Each row has a name. Each piece below is followed by the name of the row it came from, unless a question asks for something else. Each question is about the rows just above it. Places in a row count from 1.

[ 78 112  72 201 176 132 148 111  83 185 158  95  96  96 136  99 128] -> fot
[188 153  89 122 151 125 119 110 133  98 102 119 159 109 141 129 209] -> les
[188 153  89 122 151 125 119 120 137 122 100 123 106 115 141 129 209] -> gesid
[124 121  87 174 160 121 136 109 110 159 133 102  98 119 136 114 161] -> dab
[ 96 124 133 170 147 135 100 133 108 165 139 166  87 122 131 137 146] -> rugo
[190 155  85  89 139 124 137 134 127 111  89 117 123 155 130 128 187] -> Mapo
[ 58  89 121 169 146 120 118 158  95 177 104 161  66 152 110 161 139] -> zuven
[ 88 125 146 136 117 106  88  88 117 146 118 156  91 128  88 128 126] -> solid
[ 96 124 133 170 147 135 100 133 108 165 139 212  79  84  91  72 103] -> pugef
Row and place where [109 110 159 133 102  98 119] starts: -> dab, 8
Table of tags by key:
[170] -> j400
[125] -> j156
[122] -> j404
The tag of gesid, keyed by place 4: -> j404
The value that gesid holds more than once: -> [122]

[135 125 114 178] : solid
[146  79 111 114] : Mapo
[148 139 144 139] : gesid
[148 144 129 146] : sab
[147  80 118 145] : pugef
[146 105 106 131] : Notaz
[147 148 145 134] : zuven
[125 115 152 100] : fot
Where does [148 145] start? Give its row and place. -> zuven, 2
Where does [148 139 144] start? Give its row and place. -> gesid, 1
[114 125] is which row, read backwards? -> solid
Which row holds [105 146] read backwards? -> Notaz
[147  80 118] begins in row and place -> pugef, 1
tags:
[105] -> j219
[115] -> j228
Look up the entry of Notaz at place 2 in the table: -> j219
Which value appears more than once in gesid? -> [139]

[122 153  89 113 117  79 174 132 132 144 155 148 103 101  77 103  99 150
 169 140 114 200 136 131 141 138 150 166 152 102 129 161 122 135 108 157
 137 138] : dab
[ 85 128 100 172 167  39 202 148 169 163 119 169 102  54 132 183 174  94
 188 116 102 201 104  81 122 190 177 174 174 159 177 164 111 125 153 141
 137 104] : Notaz
[125 160  95 140 102  98 130 143 116 145 151 109 111 117  82 121  96 141
 164 145  87 202 111 132 118 125 129 155 139 118 144 165 117 118  84 150
 113 126] : rugo
[112 148 134 131 111  95 148 147 122 155 146 124 114 100  87 133 109 140
 166 129 108 185 111 122 134 151 134 148 152 115 127 171 117 116 104 173
 111 122] : fot
[114 147 113 129 113 105 151 143 128 161 143 117 111 105  75 128 119 140
 158 140  99 183 130 131 145 148 134 152 146 111 126 171 126 123 108 171
 112 136] : sab
[125 160  95 140 102  98 130 143 116 145 151 109 111 117  82 116  96 141
 164 145  87 202 111 132 118 125 129 155 139 118 144 165 117 118  84 150
 113 126] : Mapo
[121 134 105 149 101  97 145 138 115 161 151 124 113  99  82 127 106 134
 156 130 107 193 113 121 147 150 141 149 146 109 139 177 134 128 108 165
 104 129] : solid
[113 157 126 140 122  88 173 120 140 162 162 105 115 109  78 117  95 141
 140 132 113 196 134 146 138 168 133 142 157  91 104 153 134 120 104 152
 132 125] : zuven
[122 153  89 113 117  79 174 132 132 144 140 148 103 101  77 103  99 150
 169 140 114 200 136 131 141 138 150 144 152 102 129 161 122 135 108 157
 137 138] : gesid
key -> tag
[154] -> j95
[147] -> j320
[146] -> j128
[153] -> j618
[145] -> j62
[148] -> j991
Look up the entry of sab at place 2 in the table: -> j320
[122 153  89 113 117  79 174 132 132 144 140 148 103 101  77 103  99 150
 169 140 114 200 136 131 141 138 150 144 152 102 129 161 122 135 108 157
 137 138] is in which row? -> gesid
Which row holds [169 148 202  39 167] read backwards? -> Notaz
[ 85 128 100 172 167  39 202 148 169 163 119 169 102  54 132 183 174  94
 188 116 102 201 104  81 122 190 177 174 174 159 177 164 111 125 153 141
 137 104] is in which row? -> Notaz
Which row holds [125 160  95 140 102  98 130 143 116 145 151 109 111 117  82 121  96 141
 164 145  87 202 111 132 118 125 129 155 139 118 144 165 117 118  84 150
 113 126]? -> rugo
[113 157 126 140 122  88 173 120 140 162 162 105 115 109  78 117  95 141
 140 132 113 196 134 146 138 168 133 142 157  91 104 153 134 120 104 152
 132 125] is in which row? -> zuven

[ 45 151 129 133 161 143  62] : sab
[163  91 131  82 126 112  68] : rugo
[149 168 146 218  87 148 148] : togev
[118 147  96 192 137 141 157] : Notaz
[149 146 218 168 161 136  69] : Mapo
[ 47 158 123 142 174 128  39] : gesid
[ 55 145  74 160 117 148 150] : solid
[ 82 163 131 160 126  91 120] : zuven
[178  87 142 159 109  96  79] : fot
[127 163 105 204 133 136 147] : pugef
Where does [160 117 148 150] start? Give its row and place. -> solid, 4
Which row holds [218 146 168 149] read backwards? -> togev
Shared by togev and fot: -> [87]
Which value is in both solid and zuven? -> [160]
[112 126  82 131  91 163] is which row, read backwards? -> rugo
The row with [163  91 131  82 126 112  68] is -> rugo

[170  34 201 140]  pugef
[170  34 201 115]  Notaz
[158 117 106 121]  zuven
[ 36 117 147 236]  dab
[147 228 126 104]  solid
[170 106  87 119]  rugo
[ 35 201 166 107]  les
Which row holds [170  34 201 115]? -> Notaz
q: [170  34 201 140] -> pugef
The one value in rugo and zuven: -> [106]
q: [158 117 106 121] -> zuven

[136 125  43  48] = dab
[134 127  89 134] = rugo
[142 125 125 125] = sab
[130 128 111 131] = zuven
[136  49  79 136] = pugef
[133 127 100 133] = les
The one value in pugef and dab: -> [136]
Table of tags by key:
[127] -> j488
[43] -> j707
[49] -> j833
[125] -> j191
Look up the entry of dab at place 2 in the table: -> j191
Which value appears more than once in sab? -> [125]
Which row holds [125 125 142] read backwards? -> sab

[189 202 211 197  89 197 125 122 106 198 196  84 201 189  89 192  88  94
 196 201  93  88  87 197  91 191  90 196 196 199] : zuven
[ 95  80  92  76 189  77 170 116 109  77  76 195  79  73 190  74 193 184
  91  79 184 191 192  76 188  74 189  76  76  77] : Notaz
[184 174 152 182  57 182 152 132 136 181 183  59 176 192  58 187  59  57
 180 175  56  57  58 182  57 189  57 184 183 180] : dab
[148 148 138 151  99 150 121 157 153 150 151  97 148 155  99 153  97 101
 147 148 101  98  98 150  99 154  99 152 151 150] : Mapo
[147 142 132 147  95 146 144 106 122 146 148  97 143 154  95 150  97  93
 146 143  93  95  96 147  95 152  95 148 148 145] : gesid
[163 164 170 160 105 161 142 112  94 161 159 106 163 154 106 157 108 107
 164 164 106 106 106 161 107 155 107 159 160 161] : rugo
[126 128 122 132 111 131 112 147 148 131 132 110 129 134 110 134 110 112
 126 129 112 111 110 132 111 134 110 132 132 130] : fot
[124 116 115 112 151 113 135 135 112 113 113 149 113 111 152 111 151 153
 120 112 153 151 150 111 152 111 151 113 111 114] : pugef
tags:
[101] -> j735
[89] -> j73
[93] -> j962
The tag of zuven, keyed by place 21: -> j962
Which row holds [ 95  80  92  76 189  77 170 116 109  77  76 195  79  73 190  74 193 184
  91  79 184 191 192  76 188  74 189  76  76  77]? -> Notaz
q: [148 148 138 151  99 150 121 157 153 150 151  97 148 155  99 153  97 101
 147 148 101  98  98 150  99 154  99 152 151 150] -> Mapo

[142 159  80 165 204  86 144  91  62 109] = pugef
[ 86  68  72 204  86 165 112 122 135 204] = dab
[ 86  68 146 161 148 193 112 122 135 204] = solid
[142 159 108 165 204  86 144  91  62 109] = Mapo
[145 117 117 146 176 117 187  93 146 147] = zuven
Which row holds [142 159 108 165 204  86 144  91  62 109]? -> Mapo
key -> tag
[193] -> j361
[148] -> j174
[194] -> j768
[176] -> j25
[149] -> j513
Look up the entry of solid at place 5 in the table: -> j174
The one value in zuven and solid: -> [146]
q: [142 159  80 165 204  86 144  91  62 109] -> pugef

[ 37  92 140 130 133  80  91 205 111] = les
[169 138 114 114 138 113 164 141 205] = dab
[ 90 118 202 156 111  43 153 108 118] = pugef
[131  67 163 172  86  59 103 127  72] = rugo
[122  99 126  88 188 137 151 122 189] = solid
[121  85 123 149 129  71  81 183  96] = Mapo
[164 106  67 124 151 194  69 123  98] = sab
[123  81 129  85 121  71 149 141 125] = Notaz
[112 160 134 101 170 109 161 179 228] = fot
The value that solid holds more than once: -> [122]
[109 161] begins in row and place -> fot, 6
[ 81  71 129 149 123  85 121] is which row, read backwards? -> Mapo
[131  67 163 172  86  59 103 127  72] is in which row? -> rugo
Table of tags by key:
[86] -> j892
[43] -> j613
[129] -> j232
[111] -> j605
The tag of pugef, keyed by place 5: -> j605
Where do [164 106  67 124 151 194  69 123  98] appear? -> sab

[145  63  63 145 174]  dab
[144  77 113 121 148]  pugef
[ 63 144 171  93 221]  les
[ 55  64 186  51 192]  rugo
tags:
[171] -> j791
[145] -> j845
[63] -> j176
Look up the entry of dab at place 3 in the table: -> j176
Which row holds [145  63  63 145 174]? -> dab
The row with [144  77 113 121 148] is -> pugef
[ 63 145] begins in row and place -> dab, 3
Which row holds [ 63 144 171  93 221]? -> les

[161 142 163 135 181 130 135 143 116 118 134 135 143 212 120 134 134 130] : Notaz
[ 87 129 109 120  89 132  89  86 144 123 115 106  97 101 155 116 119 132] : zuven
[135 135 171 115 154 144  95 131 142  85 104 146  88 189 110 112 110 140] : les
[122  99 155  99 119 153  61  78 182  60  80 128  33 143 118  99  95 145] : fot
[119 119 177 142 141 146  54  96 148  91  56 173  54 159 132 119 102 141] : sab
[125 112  81 114  98 121 160 104 122 167 151  78 157  46 130 140 139 120] : Mapo
[132 137 131 132 140 128 142 148 127 131 157 123 157 169 146 130 139 124] : rugo
[195  98 149 128 169 134 150 116 143 116 116 131 120 134 100 143 131 127] : togev
[102 136 136 104 123 106  94 106 142 115 132  93 115 162 149 106 118 137] : solid
[106 122 154 117 128 157  58  71 172  96 109 102  84 187 181 114 114 139] : pugef
[112 116 104 150 102 126 107  77 149 139 126 111 120 109 185 136 138 121] : gesid
[158 133  90 131 125 102 179 120 109 141 144 111 142  81  92 140 143 120] : dab
Where does [102 179 120] start? Give its row and place. -> dab, 6
key -> tag
[93] -> j440
[116] -> j607
[111] -> j835
[128] -> j94
[173] -> j891
[172] -> j151
[112] -> j641
[106] -> j824
Look up the entry of gesid at place 12 in the table: -> j835
q: [158 133  90 131 125 102 179 120 109 141 144 111 142  81  92 140 143 120] -> dab
The value that fot holds more than once: -> [99]
Which row holds [115  93 132 115 142 106  94] read backwards? -> solid
Which value appears more than once in pugef? -> [114]
q: [102 136 136 104 123 106  94 106 142 115 132  93 115 162 149 106 118 137] -> solid

[100 143 132  89 175 136  95 149  93 102] : Notaz
[119 156 119 149 148 119 122 176 150 119] : togev
[130 126 184  80 107 149 161 147 217  96] : fot
[129 152 146 158 126 148 153 146 146 162] : Mapo
The value that Mapo holds more than once: -> [146]
[126 184  80 107 149 161] begins in row and place -> fot, 2
Table of tags by key:
[97] -> j419
[102] -> j514
[101] -> j279
[103] -> j691
[175] -> j211
[96] -> j789
The tag of Notaz, keyed by place 10: -> j514
q: [100 143 132  89 175 136  95 149  93 102] -> Notaz
Which value appears more than once in togev? -> [119]
Which row holds [129 152 146 158 126 148 153 146 146 162]? -> Mapo
Which value is in both Notaz and togev? -> [149]

[100 106 168  69  98 181 106]  les
[146 185 123 135 160 101 115]  pugef
[126 125 127 193 230 125 151]  togev
[164 123 135 185 101 158 115]  rugo
[158 113 123  97 102 168 126]  fot
[112 149 158  97 126 168 102]  dab
[158 126 108 146 133  74 193]  sab
[69 98] begins in row and place -> les, 4
[185 123 135] begins in row and place -> pugef, 2
tags:
[100] -> j374
[136] -> j830
[97] -> j319
[135] -> j918
[69] -> j651
[101] -> j204
[146] -> j744
[185] -> j643
[193] -> j295
Look up the entry of pugef at place 4 in the table: -> j918
The row with [112 149 158  97 126 168 102] is -> dab
[102 168 126  97] is which row, read backwards? -> dab
Which value appears more than once in togev? -> [125]
[126 125 127 193 230 125 151] is in which row? -> togev

[140 125 149 176 140 136 153 145 142 126 131 130 129 138 131 136 189 137
 142 167 149 130 133 138]  rugo
[124 130 137 132 140 127 149 176 140 139 147 132 132 139 132 130 232 137
 139 199 152 132 135 146]  zuven
[142 140 125 176 149 130 135 190 126 128 134 149 139 129 127 142 158 135
 131 189 163 127 137 130]  gesid
q: [140 125 149 176 140 136 153 145 142 126 131 130 129 138 131 136 189 137
 142 167 149 130 133 138] -> rugo
Row and place where [137 132 140 127 149 176] starts: -> zuven, 3
Where does [140 127 149 176 140] start? Give its row and place. -> zuven, 5
[140 176 149 125] is which row, read backwards? -> rugo
Which row holds [142 140 125 176 149 130 135 190 126 128 134 149 139 129 127 142 158 135
 131 189 163 127 137 130]? -> gesid

[124 123 128 126 130 127 129 130 141  98 128 127 123 131 119 126 135 131
 124 135 130 140 125 128 123 125 123 128 128 126 126] : Mapo
[128 134 129 132 127 128 127 127 123 147 128 130 131 128 134 132 134 127
 130 125 127 124 127 127 130 125 131 128 128 129 123] : pugef
[128 134 129 132 127 128 127 127 123 147 128 130 131 128 134 132 134 127
 130 125 127 124 127 127 130 129 131 128 128 129 121] : les
[137 138 132 135 122 120 126 122 103 206 130 136 142 130 150 133 121 124
 145 121 124 134 134 133 145 128 143 126 128 136 123] : sab
[128 134 129 132 127 128 127 127 123 147 128 130 131 128 134 132 134 127
 130 125 127 124 127 127 130 125 131 128 128 129 121] : Notaz
[132 121 137 126 129 123 128 127 128 126 127 129 127 130 132  96 135 125
 133 131 128 122 129 129 127 126 131 127 127 128 134] : rugo
[127 136 131 133 126 125 127 126 119 157 130 130 135 131 131 129 127 127
 133 127 128 132 125 125 128 129 134 128 129 138 124] : gesid
Table of tags by key:
[129] -> j803
[128] -> j355
[132] -> j407
Look up the entry of pugef at place 3 in the table: -> j803
The row with [127 136 131 133 126 125 127 126 119 157 130 130 135 131 131 129 127 127
 133 127 128 132 125 125 128 129 134 128 129 138 124] is -> gesid
Where does [126 125 127 126 119 157 130 130 135] start? Give its row and place. -> gesid, 5

